[128 = 0]
[146 117 128  96 129 195 131 113 114 132 129 142 165 133 132 114 117 107
 149 125 131 205 139 119 116  96 158 130 139 140 117 134 100 107 130 125
 131 128 111 133  84 131 130 122  64 115 210 131 108 153] : 9
[146 120 123  65 136 186 145 117 131 136 129 127 193 130 132 119 120 104
 124 129 117 168 141 123 112 114 127 102 141 142 114 128 124 115 136 130
 125 130 118 116  81 141 131 130  62 115 174 130 126 154] : 8
[150 122 128  94 132 166 136 121 106 135 129 138 151 130 131 116 124 112
 137 125 129 160 138 125 118 110 130 139 145 134 119 130 135 114 133 127
 128 130 121 125  91 132 129 129  82 121 178 131 110 143] : 9
[144 129 130 118 131 138 140 131 127 135 127 124 147 127 128 129 131 123
 119 128 122 124 129 131 129 125 117 110 139 130 129 126 139 125 133 128
 122 131 130 127 104 130 127 134 118 128 140 130 120 123] : 9
[146 122 130 101 131 163 151 117 117 130 128 130 142 133 130 119 121 118
 136 126 133 162 138 123 124 115 128 130 135 131 125 130 116 118 130 127
 131 129 116 128  99 134 128 126  91 122 137 129 117 142] : 8
[110 124 127  67 136 182 143 100 115 134 128 130 144 130 134 114 119  99
 135 124 125 202 149 117 115 101 148 114 157 137 101 129 114 110 125 131
 115 126 122 115  61 131 135 121  32 110 193 127 130 156] : 6
[115 118 115  66 138 192 175 113 139 130 128 112 226 136 132 118 109 116
 123 131 115 227 138 112 108 124 151 118 115 139 115 129  86 117 123 127
 108 127 105 109  83 142 131 119  92 119 201 127 150 169] : 5
[120 119 128  99 135 184 134 107 112 131 129 133 150 130 133 111 115  93
 145 122 134 224 148 118 117 105 140 135 148 137 109 131 104 111 125 130
 125 127 116 120  70 133 132 122  33 113 207 126 122 158] : 7
[154 121 132 116 129 149 119 124 105 133 129 145 114 135 129 115 129 118
 141 123 136 188 137 125 125 113 123 142 138 129 120 132 106 117 131 126
 136 130 115 130  88 131 127 126  85 123 178 129  93 145] : 10
[149 119 126  90 132 180 141 119 120 133 130 138 140 132 131 112 119 108
 141 127 130 149 141 122 112 110 128 122 138 138 121 132 116 109 136 131
 128 130 115 122  93 136 129 128  68 115 187 130 119 151] : 9
[ 71 117 110  19 141 189 186 101 151 123 128  99 225 134 134 118  99 107
 142 133 113 255 138 104 104 130 173 150 108 140 104 127  57 118 112 131
 104 120 101 101 109 139 134 103  86 118 196 120 180 189] : 0
[134 117 121  68 140 196 151 116 136 129 131 126 222 131 132 111 108 101
 139 131 120 190 146 114 105 123 129 128 113 144 116 130  82 116 132 133
 124 128 109 119  81 144 128 121  69 115 214 123 158 160] : 6
[116 120 128  85 130 192 146 101  99 134 126 134 123 135 133 112 118 100
 139 120 132 227 145 120 117  97 150 125 157 134 102 130 116 107 123 126
 116 126 116 118  72 122 135 120  44 113 206 130 102 161] : 7
[105 123 122  63 128 185 160 102 123 133 126 117 167 134 133 124 107 120
 136 126 125 228 128 117 116 113 166 112 143 132 109 128 126 110 121 124
 109 123 117 109  84 130 134 124  61 118 177 129 117 163] : 6
[152 130 124   9 137 194 181 113 111 151 125 115 171 135 135 126 125 104
  99 126 111 244 138 130 113 102 145  72 161 131 103 120 201 114 129 119
  96 133 116 105  38 135 136 140  42 121 204 138 112 164] : 10
[169 114 127 116 134 198 130 120 112 135 131 146 155 133 132 109 121 103
 144 126 130 153 149 119 115 104 122 117 151 140 116 134 113 107 137 128
 125 131 115 121  65 137 128 132  54 113 209 131 113 152] : 10
[133 136 130 113 128 138 146 121 119 135 126 125 123 127 130 131 135 124
 114 126 123 151 128 135 130 117 131 109 148 126 118 123 172 125 126 124
 115 129 135 119 107 127 132 138 120 130 112 132 114 132] : 8
[152 124 132 119 132 161 124 126 107 135 127 140 144 134 130 122 129 121
 133 121 136 187 140 131 133 118 120 139 130 127 122 129 125 125 124 124
 130 133 127 129  92 128 128 130  87 127 166 131 100 137] : 9
[ 91 111 108  48 141 198 168 110 151 117 129 107 243 140 132 112  93 108
 150 132 123 255 144 102 101 140 156 169  67 137 118 133  34 119 112 129
 121 123  90 108 106 145 129  97 106 120 211 119 186 188] : 1
[151 134 122  26 132 187 185 118 117 148 123 103 192 136 133 147 131 120
  94 130 105 236 124 133 121 119 149  67 152 127 111 118 234 123 122 115
  88 134 119 102  64 133 134 151  89 132 138 139  99 164] : 10
[120 124 109   1 141 204 203 111 146 139 125  88 245 140 135 127 110 119
 110 135 102 255 126 113 110 131 159 101 109 136 119 121 144 120 116 120
  92 129 100  94  68 144 135 131  98 124 184 132 148 176] : 5
[116 112 121  94 129 180 158 105 125 125 130 125 176 136 132 114 111 102
 157 128 130 222 135 109 107 109 158 138 128 135 115 134  84 105 124 126
 123 123 105 113  96 131 132 113  86 115 205 126 133 170] : 6
[147 130 129 105 129 152 138 120 113 132 126 134 124 133 130 128 129 123
 128 123 129 200 135 130 127 115 130 117 141 127 119 127 159 121 123 123
 122 131 127 124 101 128 130 135  96 126 152 131 108 134] : 9
[153 133 122  39 133 177 184 118 121 147 124 108 179 133 132 134 128 121
 102 129 111 215 123 134 126 116 141  73 150 132 114 121 203 122 126 117
  96 134 124 105  53 134 134 148  84 127 133 140 102 149] : 10
[109 120 120  61 131 181 172 104 121 129 127 121 168 136 133 119 113  94
 138 125 126 242 133 110 113 109 163 120 141 132 106 129 116 108 119 124
 104 124 108 111  77 129 135 119  81 118 197 129 128 177] : 6
[ 97 125 114  28 134 183 189 104 140 132 125  98 255 137 134 127 113 118
 122 130 114 255 124 112 112 117 177 114 125 131 109 126 136 116 112 121
 100 124 104 101  81 132 137 125  96 122 193 130 143 181] : 4
[103 116 120  62 127 172 170 101 114 134 125 120 128 138 132 124 120 116
 135 124 128 242 128 118 116 104 168 123 151 128 106 128 148 107 115 120
 106 125 114 109  94 123 138 125  83 124 169 132 104 168] : 7
[ 98 118 115  47 133 181 178 105 133 130 127 110 190 134 134 121 114 112
 132 128 119 221 131 112 111 113 164 120 132 135 106 128 135 112 118 125
 106 125 106 105  95 133 134 120  83 116 200 126 138 177] : 4
[149 117 135  74 137 183 128 117 119 136 130 134 175 130 134 115 119  99
 132 126 130 181 149 122 113 105 122 110 146 142 112 130 122 106 134 134
 122 130 111 118  61 137 130 124  43 113 194 128 120 152] : 9
[126 111 115  48 140 190 171 114 138 128 129 110 236 140 133 113 105 107
 131 130 122 243 140 109 105 129 142 136  94 139 119 131  87 118 124 126
 121 127  96 107  90 143 128 114  91 116 222 125 151 184] : 4
[145 116 127  92 126 187 127 111 118 134 129 136 166 134 133 114 118 106
 139 125 126 175 140 121 116 107 130 122 138 138 116 131 113 117 131 127
 123 129 114 121  72 135 131 123  57 114 200 130 115 162] : 9
[102 121 109  14 142 195 206 109 145 128 126  92 243 143 134 121 104 115
 125 132 112 255 135 106 108 140 167 141  89 132 113 126  97 127 108 122
 112 126  89  94  89 143 130 117  92 127 223 125 171 185] : 2
[132 128 125  61 129 189 179 112 116 139 126 116 167 134 133 129 118 115
 118 127 117 226 132 121 125 108 149  92 152 132 106 125 167 115 125 121
 106 130 114 109  64 133 135 134  67 122 178 134 108 162] : 8
[ 79 109 111  66 141 180 144 106 155 116 131 115 218 136 133 108  95 106
 157 131 123 223 140  97 101 131 157 169  85 143 115 135  13 117 116 135
 125 120  96 111 122 140 130  95  94 116 231 115 185 176] : 0
[119 114 129  69 131 180 126 100 109 129 130 143 125 130 133 106 116  95
 155 121 135 202 152 115 111  91 133 143 151 137 103 134  85 105 128 132
 129 124 115 182  88 130 132 113  27 107 216 125 121 158] : 7
